Each row is followed by its group, which names the range that a hidden value of the row falls in. A new part has a new value, new ranges and new names.
348 -23 -94 142 -55 -132 -163 137 103 -66 -84 -63 -248 101 -125 190 260
 113 575 141 105 -41 -75 -229 -216 -14 215 -10 -112 322 175 -247 -411 79
 -150 -117 48 5 61 55 544 -49 158 -153 23 -354 -> K
-254 -339 -316 -264 -116 472 -288 53 116 -45 -4 27 -191 -270 -164 227
 133 -62 182 -208 -9 -414 98 -157 -31 -342 -191 -195 217 91 -201 -256 3
 101 -14 132 -35 -84 378 328 80 24 210 -19 -541 -104 -> K
8 -97 -321 -414 -342 10 145 156 228 -132 -26 -237 258 28 -317 209 -376
 -38 -192 -24 -160 -216 252 -165 -42 35 -134 -423 437 500 404 39 277 -37
 -483 286 -292 212 58 448 -330 -299 495 114 -119 199 -> H
542 -32 -67 97 -102 63 372 299 131 96 -266 -116 -57 18 -87 255 149 -56
 329 130 110 -59 36 155 -18 -43 348 11 -508 95 145 -313 5 -335 -116 151
 -94 288 -50 -205 353 -34 -79 -193 75 -122 -> H
256 -87 -226 117 -65 -16 31 100 125 -271 -83 81 -265 -255 -134 60 273 70
 203 155 74 -50 -117 -328 -61 298 278 -22 -386 372 305 -188 -269 168
 -193 152 -57 -31 -76 -121 403 -295 20 -212 86 -427 -> W
-53 188 460 -94 354 -191 -222 -567 -397 136 44 35 -11 152 195 4 -49 -36
 91 -5 64 596 -61 226 -390 -339 -140 310 -144 -463 -202 353 -419 -284
 322 -327 47 -64 311 197 142 166 443 78 231 159 -> K
-216 -118 184 -50 336 -268 344 -331 -658 -172 373 339 201 103 384 -33
 -87 -254 27 68 -18 209 -118 -106 -46 214 -285 290 -58 -357 -187 379
 -361 -62 355 44 5 -119 -183 0 -14 66 178 290 118 21 -> H
483 -46 -66 102 -75 19 269 253 85 145 -226 -13 -136 -47 -23 212 164 -40
 344 117 107 4 -14 125 -16 -26 348 89 -454 68 118 -296 -90 -237 -108 61
 -110 234 -69 -208 377 -24 -121 -184 87 -210 -> H
491 -35 -124 130 -107 75 341 268 205 27 -283 -79 -108 -196 -127 156 167
 -55 194 120 75 -68 -31 69 9 96 440 8 -593 159 221 -311 2 -231 -213 222
 -147 271 -101 -243 317 -147 -144 -238 90 -208 -> M
-236 -403 -387 -316 -157 541 -27 102 8 -245 26 70 -118 -210 -105 284 143
 -85 84 -151 16 -409 194 -174 51 -253 -287 -259 110 129 -98 -243 158 21
 78 321 -28 -109 294 237 40 -115 250 3 -482 -4 -> Y
327 -126 -193 113 -58 -49 82 203 24 -229 -47 59 -214 -14 -80 169 284 67
 377 175 103 -69 -59 -254 -62 202 186 -22 -290 351 249 -208 -265 101
 -103 90 -8 -26 -110 -88 453 -212 61 -152 53 -361 -> H
536 -115 -115 28 -55 54 422 360 130 174 -175 -3 -25 3 -139 279 95 -73
 276 125 111 -175 2 154 98 126 274 39 -439 73 44 -195 18 -228 -76 172
 -159 270 -107 -224 238 24 -181 -175 42 -222 -> H
-248 -324 -367 -266 -177 182 239 64 -35 6 99 228 29 -391 56 117 -188
 -238 -71 -140 -103 -290 32 -189 177 41 -103 -86 249 64 10 -125 99 83
 -178 273 -280 110 -48 110 -180 -60 10 137 -261 -87 -> M
478 -31 -96 136 -91 86 372 253 174 1 -280 -99 -76 -171 -109 153 171 -72
 183 117 72 -65 -17 87 -4 71 422 5 -619 127 208 -305 16 -278 -181 237
 -123 271 -95 -237 310 -145 -124 -223 83 -160 -> M
219 -72 -236 158 -90 -50 101 75 96 -318 -60 69 -230 -238 -84 40 252 29
 246 169 62 -82 -123 -400 -81 292 288 -33 -362 372 325 -222 -302 144
 -207 187 -20 -10 -85 -136 431 -272 31 -172 85 -409 -> W
-230 -321 -342 -258 -176 395 -222 74 45 -229 -36 68 -204 -343 -78 113
 164 -15 -47 -142 -69 -192 142 -180 -16 -191 -124 -195 79 248 91 -240 84
 122 -136 203 -103 -125 166 273 27 -313 238 -26 -400 -58 -> H
-110 150 366 -131 306 -193 -109 -629 -501 -8 118 142 -31 179 291 74 -66
 -31 154 38 124 630 -39 76 -364 -302 -251 282 -68 -422 -123 341 -441
 -237 408 -280 69 -120 311 140 210 144 515 118 323 143 -> B
-184 -362 -297 -278 -142 380 -178 225 42 -179 50 -80 -18 -34 -176 203
 140 -56 107 -137 -97 -461 215 -133 -30 -236 -249 -268 238 222 -104 -201
 100 39 -74 225 -4 -102 214 414 -39 -148 284 51 -592 35 -> B
-218 137 268 -110 293 -68 38 -691 -409 -181 96 208 -37 -191 244 -102 -41
 -93 -184 39 74 548 -93 -37 -266 -53 -127 265 -367 -401 -49 365 -344
 -194 333 -11 22 -129 268 -21 93 -28 363 45 319 63 -> W
146 -188 295 -162 445 -133 46 16 -425 383 225 355 48 159 120 45 69 -105
 0 38 18 133 -88 392 82 190 -169 466 -245 -476 -513 449 -277 -61 385
 -187 -107 -104 -123 -17 -109 187 -169 60 -56 -190 -> Y
-162 -203 -212 -318 -136 33 -22 -21 4 369 94 178 -6 -152 20 220 -303
 -163 197 -163 -43 -184 25 -62 36 -202 -150 4 539 -63 -158 -50 -88 53
 -142 -76 -264 156 172 251 -106 256 96 149 -209 -109 -> K
321 -94 -177 103 -70 -159 -12 169 4 -193 8 56 -219 111 -68 197 245 102
 509 192 111 -51 -63 -326 -127 165 133 -19 -104 389 246 -184 -383 158
 -113 -29 28 -49 -65 -10 505 -140 141 -109 75 -389 -> Y
-39 188 475 -83 340 -274 -162 -536 -509 85 75 76 10 221 309 -30 -30 -31
 79 43 42 697 -25 221 -389 -301 -147 353 -151 -437 -122 353 -433 -303
 317 -338 54 -91 197 169 152 74 446 118 281 189 -> B
-196 -134 179 -25 350 -282 321 -298 -653 -171 382 361 171 92 380 -51 -47
 -244 39 78 -20 193 -139 -117 -32 256 -262 308 -77 -336 -191 372 -390
 -20 344 34 7 -138 -221 -12 7 50 136 274 102 -34 -> H
-256 -69 275 21 362 -360 122 -393 -712 -85 413 286 148 281 450 -15 -32
 -233 332 53 0 220 -134 -148 -199 -15 -319 337 142 -415 -309 305 -582
 -59 407 -170 138 -163 -51 123 161 249 267 334 41 8 -> B
177 -24 97 297 16 -165 241 160 -188 -46 -125 -46 12 -153 272 -176 221
 -209 139 71 -153 98 -75 59 -112 -2 438 207 -503 -28 144 -317 -198 -272
 -237 101 -31 170 -361 -118 254 -222 -150 19 -82 -29 -> M
70 -47 -192 -442 -292 -104 -156 200 253 154 -48 -237 188 94 -333 147
 -367 41 -176 -51 -208 -99 246 -1 -98 -49 -86 -291 544 451 308 101 172 9
 -555 23 -335 190 73 554 -370 -252 440 94 -163 137 -> Y
76 -49 -329 -465 -328 55 25 163 463 73 -111 -201 178 -244 -500 96 -401 9
 -436 -42 -183 -242 188 -82 22 199 34 -356 274 485 361 132 303 40 -617
 281 -422 248 120 380 -475 -321 290 -35 -111 18 -> W
-184 -312 -299 -331 -145 171 107 109 37 246 133 112 99 -113 -75 275 -261
 -224 192 -177 -58 -467 71 -101 114 -153 -227 -115 516 -24 -239 -82 32
 34 -97 115 -211 154 176 275 -164 262 83 167 -390 -68 -> K
197 -151 345 -139 452 -147 -114 50 -376 445 149 327 -28 105 97 -30 139
 -44 -64 29 -18 233 -92 478 44 168 -71 510 -324 -440 -469 428 -288 -45
 296 -268 -134 -125 -155 9 -108 92 -205 4 -70 -214 -> Y
-248 -338 -334 -248 -150 395 -221 77 18 -209 -22 106 -218 -366 -55 94
 180 -30 -50 -149 -75 -196 120 -174 3 -169 -120 -158 64 215 55 -239 63
 138 -115 194 -105 -138 138 254 24 -303 191 -22 -415 -83 -> H
-216 -335 -323 -288 -163 374 -301 113 41 -150 1 61 -208 -235 -101 153
 168 8 43 -146 -62 -238 161 -162 -29 -237 -180 -184 188 235 5 -224 37
 141 -103 127 -72 -149 214 336 37 -233 251 -10 -460 -79 -> Y
174 -46 26 272 -58 -165 323 200 -175 -94 -110 -80 61 -84 262 -104 164
 -224 210 76 -146 25 -33 -11 -103 -22 388 119 -379 50 199 -362 -154 -279
 -264 145 -30 210 -359 -87 257 -208 -80 55 -86 13 -> M
9 -65 -218 -385 -254 -70 -141 167 287 100 -94 -139 119 -240 -318 -24
 -315 11 -431 -75 -267 -36 144 -9 -22 144 66 -220 306 449 379 108 203 93
 -647 114 -430 173 -71 436 -449 -423 269 34 -132 47 -> M
-269 -388 -354 -193 -142 383 -116 216 41 -338 18 10 -67 -374 -119 -10
 197 -98 -189 -138 -190 -391 128 -209 50 -1 -82 -227 -4 297 70 -226 149
 136 -221 374 -96 -124 -19 294 -117 -425 136 20 -561 -34 -> M
213 -42 27 225 -45 -55 479 283 -58 -133 -99 -229 248 -33 75 -121 133
 -283 59 101 -186 -251 38 26 -64 77 376 18 -512 24 79 -272 -15 -405 -256
 364 23 263 -261 -76 89 -173 -110 34 -226 84 -> W
312 -64 -194 101 -66 -96 -56 91 129 -102 -20 6 -241 62 -174 275 186 90
 620 142 168 -161 -116 -350 -151 80 136 -63 -34 333 146 -203 -417 156
 -92 -48 32 13 114 12 549 49 160 -145 60 -431 -> K
329 -95 -233 97 -103 -112 48 130 34 -178 -24 109 -276 20 -51 240 224 98
 531 185 163 -32 -82 -348 -93 153 158 -18 -134 373 271 -233 -366 156 -98
 -5 -5 -19 -32 -92 555 -110 111 -143 141 -434 -> Y
252 -5 164 233 9 -218 164 217 -228 58 -91 -128 65 162 257 -53 191 -162
 332 90 -123 90 21 131 -185 -171 311 183 -299 -38 60 -292 -230 -343 -163
 -35 41 170 -258 9 293 -90 -14 67 -117 51 -> Y
-42 156 337 -143 264 -126 55 -583 -461 -71 64 87 28 192 251 119 -81 -50
 96 56 143 604 10 114 -333 -289 -232 217 -183 -397 -61 318 -312 -340 410
 -156 59 -57 306 82 192 98 527 93 360 218 -> Y

Next part:
156 217 -4 -63 -524 166 -73 -38 61 -141 -54 -425 227 128 -112 191 221
 -303 272 -268 191 -41 -324 -198 -291 -637 93 33 78 528 465 -53 58 326
 -28 134 -84 321 65 236 114 -65 -73 85 36 -47 -> (16)
17 -186 -221 454 -556 184 -127 -38 74 71 -70 -103 220 250 110 192 183
 -44 7 126 -166 161 51 34 130 -367 168 -111 125 161 587 -350 -225 167
 -113 151 10 113 172 13 152 156 647 116 -217 226 -> (20)
28 64 37 30 84 107 -516 -87 -138 -227 225 -28 -209 131 -78 -277 48 9 -90
 -326 -198 -26 -23 289 -61 168 107 -147 -185 -361 -308 198 108 -157 68
 112 -149 51 14 -73 220 361 -213 -76 -44 108 -> (20)
224 -135 233 251 -43 -84 378 -60 -146 -40 266 162 -205 54 -203 169 289
 -217 -119 345 -168 398 94 -253 96 360 -51 -185 56 -544 -123 245 -90
 -164 127 -241 22 -41 176 -10 -28 65 -238 -278 -224 7 -> (20)
-123 -230 -250 101 -592 128 267 17 4 26 -28 134 -55 320 143 287 200 16
 102 -172 100 200 29 355 61 -412 149 28 108 441 422 -191 -61 -212 301 53
 188 108 242 131 336 -33 607 141 -61 332 -> (33)
-12 18 294 -424 89 52 -215 -160 -59 -369 65 31 -405 234 -200 -201 121
 -52 79 -603 193 -139 -215 412 -304 63 49 25 -296 48 -521 504 455 -480
 421 8 -39 73 64 158 270 72 -526 -120 118 165 -> (16)
224 5 308 232 6 96 -312 -199 147 39 -158 -310 368 146 -459 23 167 -329
 -107 238 -309 -177 -64 -457 -78 10 197 -164 9 -216 68 -44 -104 405 -357
 1 -214 -131 206 64 -174 62 -210 121 -113 -102 -> (24)
440 238 202 40 -174 166 190 -90 28 148 234 -414 372 124 -292 211 125
 -214 115 45 -91 -76 -224 -443 -157 -349 195 -178 54 300 369 -198 -202
 505 -316 -59 19 161 263 144 142 -145 -9 282 85 -120 -> (31)
-19 293 39 154 -206 138 766 9 -59 -163 261 24 -10 101 -59 162 143 -233
 -95 108 -164 71 66 -403 482 82 414 -232 142 -84 -12 -293 -330 137 -121
 -266 176 19 -22 103 77 50 201 -98 -150 132 -> (15)
126 -44 67 71 -687 31 598 9 135 42 -175 -208 230 141 -187 526 436 -451
 202 231 270 290 -209 -531 -133 -575 -10 78 274 483 704 -48 -125 332 71
 -76 126 186 209 310 -143 -249 31 -90 -80 -46 -> (16)
-319 141 -316 -70 -59 158 -476 139 74 -184 130 24 -86 83 104 -345 24 43
 -151 -466 29 15 -73 102 130 -91 227 76 -72 -190 -153 128 -76 -70 109
 280 -67 -8 -220 -144 -82 512 -90 -195 -21 126 -> (20)
-143 -33 -181 62 -104 99 -604 48 94 -85 8 -46 14 99 -17 -230 103 -29
 -111 -251 -23 72 -77 43 -43 -102 83 60 -53 -226 -9 189 -16 -19 68 276
 -159 -16 -70 -120 -126 413 -140 -145 -77 56 -> (18)
-283 -349 109 -347 203 -63 74 -20 -28 -31 55 448 -494 309 -216 -150 189
 80 -213 -287 109 176 37 464 -66 275 -15 88 -194 -223 -433 512 156 -543
 565 -40 241 -252 243 45 62 170 -271 -202 120 270 -> (33)
-89 -74 -270 302 -557 191 -32 -3 -9 -20 -39 -79 119 253 99 173 183 -79
 29 -39 -130 134 41 128 125 -397 188 -94 126 234 535 -349 -208 186 -30
 133 70 149 148 78 222 161 591 99 -131 242 -> (15)
-391 -542 -108 -39 -51 -100 -173 36 1 -69 -83 524 -503 257 -21 -124 282
 65 -240 -116 92 420 136 490 9 254 -144 144 -92 -431 -236 531 136 -629
 623 92 120 -219 138 -66 -80 347 -119 -404 -108 307 -> (20)
-372 -333 -174 -315 -478 -106 246 136 58 -239 -132 395 -490 183 100 149
 363 -112 112 -408 584 442 -124 342 -159 -225 -164 366 42 177 -52 599
 317 -735 879 74 125 44 -5 135 -56 41 -249 -426 -56 226 -> (16)
-147 87 -166 -142 -445 92 687 203 324 71 33 19 179 95 49 247 208 -160 47
 -74 443 193 -218 -560 208 -464 260 219 195 435 316 -8 -243 18 160 -14
 221 14 -87 98 -303 -67 92 -161 -27 53 -> (16)
101 52 184 84 146 83 -456 -151 -123 -235 170 -57 -175 120 -189 -245 85
 -82 -117 -174 -260 -52 -9 146 -54 279 105 -195 -179 -466 -362 220 117
 -115 1 34 -180 4 45 -46 152 313 -315 -104 -87 68 -> (18)
-419 -181 -246 -224 -666 -32 241 93 -58 -430 -187 300 -507 185 167 194
 369 -215 196 -486 487 359 -80 459 -100 -310 -76 282 102 273 38 397 337
 -646 825 66 71 182 -63 215 131 57 -99 -384 -107 274 -> (16)
-539 151 -363 -159 -377 175 -116 102 -31 -352 -119 67 -207 200 72 -129
 158 -143 -46 -541 82 -1 -27 320 143 -283 265 95 42 157 50 -50 -19 -23
 272 188 77 77 -134 121 110 360 114 -157 15 255 -> (33)
30 -14 -22 70 -255 106 -303 -34 26 102 -115 -309 251 187 -319 68 278
 -283 -41 48 -131 87 -133 -191 -243 -385 -11 -39 75 102 546 -65 -188 628
 -178 175 13 76 260 142 -78 176 -57 45 76 -60 -> (15)
160 -261 208 258 -209 29 -503 -243 -178 -79 -173 -183 -55 254 -362 69
 348 -285 -23 151 -320 151 13 222 -360 -37 -187 -193 -45 -219 315 122
 101 260 -16 80 -110 101 398 161 186 168 -122 -27 -81 52 -> (20)
84 -37 148 197 14 -11 414 -40 -134 -155 348 266 -305 80 -38 32 158 -73
 -156 130 -161 269 136 -88 311 446 143 -199 -13 -531 -366 166 -74 -388
 170 -241 44 -67 39 -66 85 146 -84 -264 -235 150 -> (20)
-174 -54 -305 296 -437 72 339 214 396 161 -57 100 380 20 105 215 143
 -152 -113 219 133 216 8 -697 450 -228 349 160 309 -32 244 -153 -402 -16
 -23 51 -26 -206 -148 -141 -500 97 283 -106 -302 30 -> (24)
241 48 361 -197 2 36 3 -140 -9 42 -11 -286 99 179 -525 97 277 -333 24 -5
 -11 -23 -231 -244 -391 -180 -31 -67 -44 110 174 208 31 404 -50 -48 39
 44 341 247 -2 -77 -474 43 175 -135 -> (31)
-176 -61 26 -12 105 55 -467 -68 15 -287 38 181 -262 134 -58 -299 41 -3
 -148 -346 -92 -66 39 275 74 307 194 -11 -163 -453 -584 327 195 -498 253
 86 -199 -150 -86 -111 31 343 -275 -164 -144 173 -> (24)
-158 64 -308 -236 -273 56 518 255 100 -72 410 340 -240 51 324 56 32 156
 66 -484 455 256 -107 58 246 -155 243 209 49 174 -240 228 -18 -698 546
 -8 139 28 -180 -109 60 47 73 -147 -41 189 -> (31)
-33 -107 -72 221 -296 117 -478 -42 93 52 -208 -268 245 186 -218 7 275
 -244 -83 100 -158 105 -82 -166 -159 -329 4 -33 62 -26 523 -59 -166 510
 -181 240 -68 46 174 67 -146 276 27 -43 -58 -1 -> (20)
589 94 378 -83 113 140 176 -123 153 338 352 -337 377 175 -342 122 31 -4
 69 43 -12 -135 -286 -437 -222 -223 186 -154 -109 289 156 -20 -143 292
 -283 -84 68 33 352 62 115 -226 -95 360 167 -103 -> (31)
42 -5 -240 431 -570 185 -300 -13 147 -27 -123 -218 372 117 79 169 119
 -170 81 9 -120 1 -18 -173 104 -401 266 -35 186 129 419 -310 -151 147
 -158 192 -230 91 8 -29 14 119 408 162 -274 74 -> (24)
40 91 -258 199 -638 153 123 70 -11 28 26 -231 249 133 4 306 237 -241 137
 -22 -2 188 -92 -166 -22 -574 127 -27 240 366 682 -301 -242 397 -59 112
 33 230 140 130 118 31 341 117 -59 32 -> (33)
107 66 100 85 44 105 -511 -125 -147 -201 167 -127 -122 133 -169 -211 104
 -90 -73 -207 -250 -22 -39 180 -124 121 66 -183 -149 -335 -170 154 82 25
 -26 99 -161 79 78 -22 197 315 -237 -52 -48 53 -> (20)
-343 0 -319 105 -241 244 -368 45 150 -92 -64 -9 64 244 130 -203 42 70
 -141 -302 -75 -63 -3 173 238 -244 335 -3 -42 67 155 -200 -174 64 -33
 266 42 -13 -76 -50 36 416 402 -21 -66 287 -> (20)
365 208 66 431 -249 212 -210 -100 77 41 137 -441 463 68 -134 86 85 -207
 9 201 -317 -77 -92 -511 75 -220 272 -256 85 -49 364 -336 -281 522 -512
 61 -193 133 73 -17 15 120 174 171 -182 -75 -> (18)
-54 283 -76 222 -107 113 469 72 109 -261 320 214 -16 -42 170 -5 -57 -76
 -105 -89 -65 -38 101 -402 658 318 577 -98 110 -370 -574 -99 -170 -499
 40 -190 -139 -146 -325 -177 -73 120 85 -120 -363 130 -> (24)
-293 -6 -198 -126 -448 206 -69 -22 51 -170 -193 -49 -41 321 10 39 164
 -89 74 -440 109 -84 -91 363 -31 -470 237 62 4 488 284 -141 42 13 200
 159 121 118 105 210 265 107 318 93 63 284 -> (31)
599 -81 247 347 26 84 149 -76 88 434 403 -217 399 123 -246 190 98 -5 -83
 451 -263 170 -72 -557 -9 -27 95 -260 14 -137 324 -126 -373 356 -397 -86
 44 -23 362 -92 -17 -51 134 212 -63 -90 -> (20)

Part 3:
119 49 -7 142 45 43 324 117 163 -51 -84 -148 198 -1 22 -43 9 -48 -67 205
 145 -193 364 187 79 -287 -194 277 -52 -182 -104 206 -142 -214 244 23
 -96 -88 89 211 242 174 -173 45 152 -52 -> L
96 297 -125 61 16 407 -126 75 107 240 29 -26 138 210 -6 27 217 -146 67
 26 25 -69 241 229 -231 -117 -34 -117 103 -140 -32 24 155 9 -160 -11
 -151 -164 -3 -162 -75 8 -288 161 275 45 -> J
5 -129 130 13 -87 -80 184 107 89 -4 -55 -4 71 -77 34 -33 76 -3 -47 154
 162 -132 211 235 4 -59 -137 309 0 37 -41 68 -39 9 163 -142 -77 -59 110
 174 216 191 -65 90 19 105 -> X
36 33 216 -126 -55 85 -55 -18 83 171 83 29 -22 112 -1 7 37 -59 -21 -28
 -100 7 162 188 -219 183 -34 -32 282 106 128 -112 98 277 -173 -94 -47
 -252 -134 42 -123 78 -112 136 168 13 -> S
258 -79 83 55 -251 -12 350 179 100 100 -89 77 148 -160 -119 -115 11 -218
 -77 339 27 -234 323 240 -25 -120 -13 147 -178 -277 -308 298 118 -140
 149 29 -4 -10 37 225 396 320 34 69 107 -9 -> J
145 241 -115 -67 22 154 -128 18 -14 167 -52 -67 18 81 -34 -48 -16 -170
 17 -248 -248 -57 -86 -10 -41 -24 152 -257 18 -21 -171 52 135 72 -235 61
 213 -1 -228 -249 -178 -17 -170 -37 184 -92 -> J
25 68 30 179 73 -62 181 57 153 30 -54 -201 121 132 188 26 -12 -21 63 2
 90 -97 308 185 12 -108 -277 337 147 54 -60 254 -326 25 160 -36 -12 6 62
 -48 164 151 -363 -83 328 89 -> L
24 166 -133 -2 5 -43 -141 -80 -72 10 -8 -94 71 148 32 94 -168 104 84 -46
 -153 10 21 58 58 165 14 -26 97 -56 -17 -34 64 16 20 -17 154 -87 -100
 -66 6 -93 -162 44 276 -136 -> E
-200 -95 -154 -142 62 -241 -64 12 -195 -107 46 -18 75 190 -110 143 -302
 228 -45 -41 -70 -21 -44 28 192 174 121 15 139 85 231 -286 322 -130 158
 -112 92 -33 73 333 62 -48 -57 229 29 -180 -> D
124 119 10 -27 -142 49 -160 -101 15 42 -79 -14 60 -70 50 15 42 29 54 53
 -85 -23 49 131 -25 102 -6 33 -23 -50 -169 2 -3 106 -56 -87 91 -130 -151
 -149 10 13 -69 18 189 -48 -> X
157 166 -69 128 -16 299 143 81 148 51 10 -106 113 38 29 -95 111 -90 5
 187 159 -133 306 158 -61 -89 -52 119 72 -151 32 92 -51 -32 70 87 -178
 -140 61 122 127 30 -102 115 68 -3 -> L
-16 -44 16 -53 48 -244 196 55 -107 -140 26 -85 -41 39 -26 44 -298 160
 -34 44 -69 -42 -41 37 207 174 -21 100 11 -109 102 -57 139 -86 226 -18
 187 -142 12 282 130 -140 100 121 13 -153 -> D
54 53 -69 42 -45 65 -124 -128 93 -4 -109 -146 97 14 99 -27 35 60 -13 51
 31 -18 142 47 39 -99 -15 98 29 41 -13 -58 -75 -4 40 -1 -25 -27 -77 30
 -8 92 -200 58 133 -32 -> T
-18 218 37 95 195 385 120 144 197 -19 59 -127 99 70 93 -10 309 40 -14
 111 346 -123 277 290 -109 -198 -281 250 116 -82 190 -75 -121 -3 74 -119
 -344 -387 169 71 -45 -123 -134 194 -23 85 -> C
40 -184 165 -123 -201 -172 14 -92 23 -26 -64 53 65 -95 -67 14 -78 108
 -115 256 -39 -26 162 166 16 67 -3 109 -25 -54 -6 -152 191 -15 119 -119
 -6 -178 -73 333 132 187 52 209 65 -88 -> S
-154 79 -245 23 176 77 -107 -8 -138 -163 100 -254 -261 135 187 -93 -139
 248 99 -216 161 90 -338 -210 228 332 180 47 199 210 501 -307 33 149 108
 107 82 11 113 131 -126 -504 101 147 -358 39 -> D
100 37 40 -96 -50 -18 8 27 -6 84 -57 -17 -20 -9 -53 -33 -47 -62 -57 -37
 -157 -43 -35 69 0 -19 62 -119 -71 -97 -110 -17 220 -1 -57 -15 160 -93
 -141 20 -46 24 -19 91 87 -62 -> T
97 192 -126 1 92 342 47 98 93 -47 -86 -87 133 -75 -57 -79 220 -41 -96 68
 159 -163 87 117 42 -337 1 0 -166 -176 -62 -71 104 -198 16 -21 -132 -194
 19 59 -55 -51 -36 161 -104 -71 -> X
157 258 -21 -79 -41 178 -128 -21 -17 46 -17 -11 27 -80 -21 -33 49 -38 37
 -85 -133 -77 -65 88 -32 144 65 -88 11 -74 -148 -20 24 156 -166 -50 123
 -215 -199 -213 -111 -114 20 -21 78 -128 -> C
-118 -340 42 -59 -117 -466 93 -85 -51 -175 -92 -64 67 -46 -8 27 -284 252
 -117 190 29 -26 102 49 247 84 6 300 13 98 110 -156 78 -113 363 -95 68
 48 67 509 285 210 -5 150 -9 -89 -> L
6 329 -244 136 298 494 89 84 193 -65 19 -228 310 232 -16 26 183 26 -74
 122 274 -165 422 176 -6 -440 -161 99 119 -177 204 -104 -42 -306 111 38
 -389 -291 142 205 -58 -46 -326 238 107 -140 -> E
-79 10 -11 -97 -17 -99 -302 -203 -15 -19 -91 -81 57 80 59 122 -34 215
 -17 -20 -97 88 -3 79 36 3 -33 -4 25 62 31 -261 126 9 2 -156 68 -142
 -134 7 -136 4 -192 154 208 -73 -> S
-4 85 123 -95 -45 2 -76 25 -28 66 70 39 -40 13 21 34 11 56 53 -42 -50
 -22 -14 194 -92 298 -50 65 163 44 47 -92 59 259 -70 -164 49 -256 -60
 -66 -35 -90 17 75 77 7 -> C
-120 -49 99 -55 -41 -165 -202 -75 -30 75 -7 -54 -113 119 165 84 -19 147
 86 -114 -43 111 -78 123 -47 219 -85 92 140 186 99 -134 62 233 -12 -176
 119 -65 -36 -100 -72 -61 -161 94 164 149 -> S
157 316 -99 77 84 438 11 68 171 141 -1 -109 165 138 -3 -37 199 -156 -6
 44 57 -120 288 175 -153 -244 -67 -65 70 -174 -30 52 22 -57 -107 55 -173
 -210 -39 -66 -85 19 -252 117 202 -41 -> J
139 -139 123 -85 -215 -87 101 5 -2 -11 -65 20 -100 -209 -18 -146 -51 -17
 -65 132 -20 -57 -41 36 65 144 121 65 -97 -29 -54 -23 129 91 60 8 119
 -41 -79 202 130 52 204 91 -150 -4 -> S
137 118 -200 48 41 -80 62 -71 -52 -204 -159 -225 37 -111 38 -63 -198 129
 -31 17 -71 -67 -118 -118 333 -95 66 35 -238 -199 -145 26 -25 -224 204
 116 250 -7 -116 77 69 -148 39 -20 -3 -227 -> E
161 136 -364 232 -5 299 74 -123 143 -291 -153 -287 288 -134 75 -148 42
 137 -56 351 345 -178 335 -50 291 -291 45 322 -95 -132 50 -21 -289 -324
 334 187 -251 10 102 337 247 39 -76 78 -124 -209 -> E
88 -50 53 16 -123 -102 123 21 82 58 -72 -5 200 20 -49 29 -60 -43 -56 193
 -35 -125 332 217 -16 -86 -89 158 18 -90 -149 112 36 -89 123 -61 -19 -55
 -14 177 228 299 -182 75 276 -68 -> J
190 -66 50 45 -179 82 190 8 131 -97 -128 -43 113 -264 3 -156 98 -26 -93
 309 181 -171 233 126 87 -125 -11 266 -143 -102 -124 72 -98 -76 176 6
 -101 -75 15 248 246 179 87 69 -110 -36 -> X
-17 -224 189 -16 -131 -278 103 -5 13 3 -30 -67 -178 -58 142 -77 -110 80
 2 34 26 31 -42 55 60 223 -38 224 59 137 91 -9 -10 198 146 -48 137 20 8
 172 132 37 48 59 -47 149 -> T
-49 -174 40 -79 -101 -295 -17 -51 -55 -27 -80 -38 -17 -9 2 18 -171 132
 -59 48 -79 8 -28 50 121 77 35 78 -41 28 6 -114 185 -28 150 -78 153 4
 -35 223 104 89 -21 129 54 -31 -> J
82 -57 -89 -26 -171 -223 -105 -116 -79 -24 -146 -71 4 -87 31 -34 -182 75
 9 15 -156 -6 -98 -39 172 104 136 15 -121 -15 -175 7 86 -12 89 17 270
 121 -135 22 117 63 -20 -8 99 -84 -> J
241 -79 217 -21 -136 -48 344 46 158 -47 -127 -2 151 -207 -105 -65 -4 -66
 -186 366 1 -178 327 223 38 -254 -142 158 -224 -324 -236 127 64 -212 182
 -25 -25 -252 -83 337 220 259 72 123 102 -145 -> S
-21 29 72 -60 16 66 -29 63 54 129 5 -24 -6 109 22 5 80 -46 -19 -71 -9
 -30 73 159 -107 -19 -43 1 110 69 54 -63 127 99 -73 -96 -14 -114 -21 -1
 -80 45 -162 132 105 78 -> S
18 41 -93 5 -90 -65 -193 -140 1 30 -88 -83 109 75 51 59 -68 96 28 41 -83
 12 100 77 36 30 12 38 38 7 -58 -68 51 -6 39 -47 68 -11 -90 1 38 89 -212
 72 252 -66 -> J
30 201 40 9 243 100 170 217 12 -22 -6 -212 -254 -61 180 -163 80 -75 47
 -408 46 -81 -346 -43 100 21 -60 63 -13 106 9 102 -173 218 -69 5 239 -66
 -38 -282 -201 -342 47 -137 -224 132 -> C
116 50 48 -135 35 1 16 -51 41 -48 -121 -102 26 -100 -48 -75 -48 -26 -142
 -112 -159 -75 -54 -29 104 -155 69 -87 -89 -8 -112 -77 58 -38 -66 1 160
 -116 -239 52 -155 49 -24 15 0 -179 -> S
63 67 -143 -131 -124 -243 -126 -29 -234 51 -9 37 31 76 -99 75 -360 1 82
 -168 -378 -38 -154 -29 123 371 238 -156 73 20 -167 34 214 78 -66 -8 405
 99 -190 -99 79 -8 -41 -53 245 -217 -> D
-97 80 7 -64 89 101 -105 95 8 215 105 -55 -93 268 61 -13 25 -85 53 -284
 -48 13 -18 82 -163 163 49 -76 338 253 223 -97 118 276 -184 -42 13 -22
 -6 -85 -175 -37 -236 93 86 139 -> J
-135 -159 21 -138 -59 -221 -29 -25 -35 3 -4 71 228 157 -180 176 -155 170
 -135 228 -50 -42 277 250 9 -37 -36 57 73 -82 98 -255 386 -209 181 -193
 -100 -195 55 452 147 235 -151 336 228 -156 -> L
181 103 -43 123 -83 29 196 119 17 56 -7 -98 -55 -27 98 -129 -74 -119 105
 10 5 -107 43 50 47 173 19 135 33 -60 -106 275 -121 120 71 114 153 67 8
 -65 211 -43 -6 -85 62 52 -> E
-15 62 -116 -5 33 -45 -53 9 -21 34 -43 -106 56 116 25 13 -92 20 12 -104
 -66 -43 22 38 65 5 41 13 72 54 -4 -17 60 -7 28 -10 102 35 -31 6 10 26
 -192 41 140 -41 -> L
194 303 -117 -2 12 176 -99 -29 61 23 -136 -94 221 -96 2 -32 76 -125 15
 -161 -138 -182 75 72 37 -132 13 13 -24 3 -357 160 -224 39 -157 -38 128
 -43 -230 -345 -71 110 -224 -203 231 -177 -> C
93 178 -12 -40 8 318 -52 32 106 81 -10 -20 118 26 -41 -31 192 -73 -43 50
 53 -99 180 176 -122 -123 -9 -30 53 -64 0 -81 88 15 -108 -56 -146 -230
 -54 1 -93 26 -115 154 67 -39 -> X
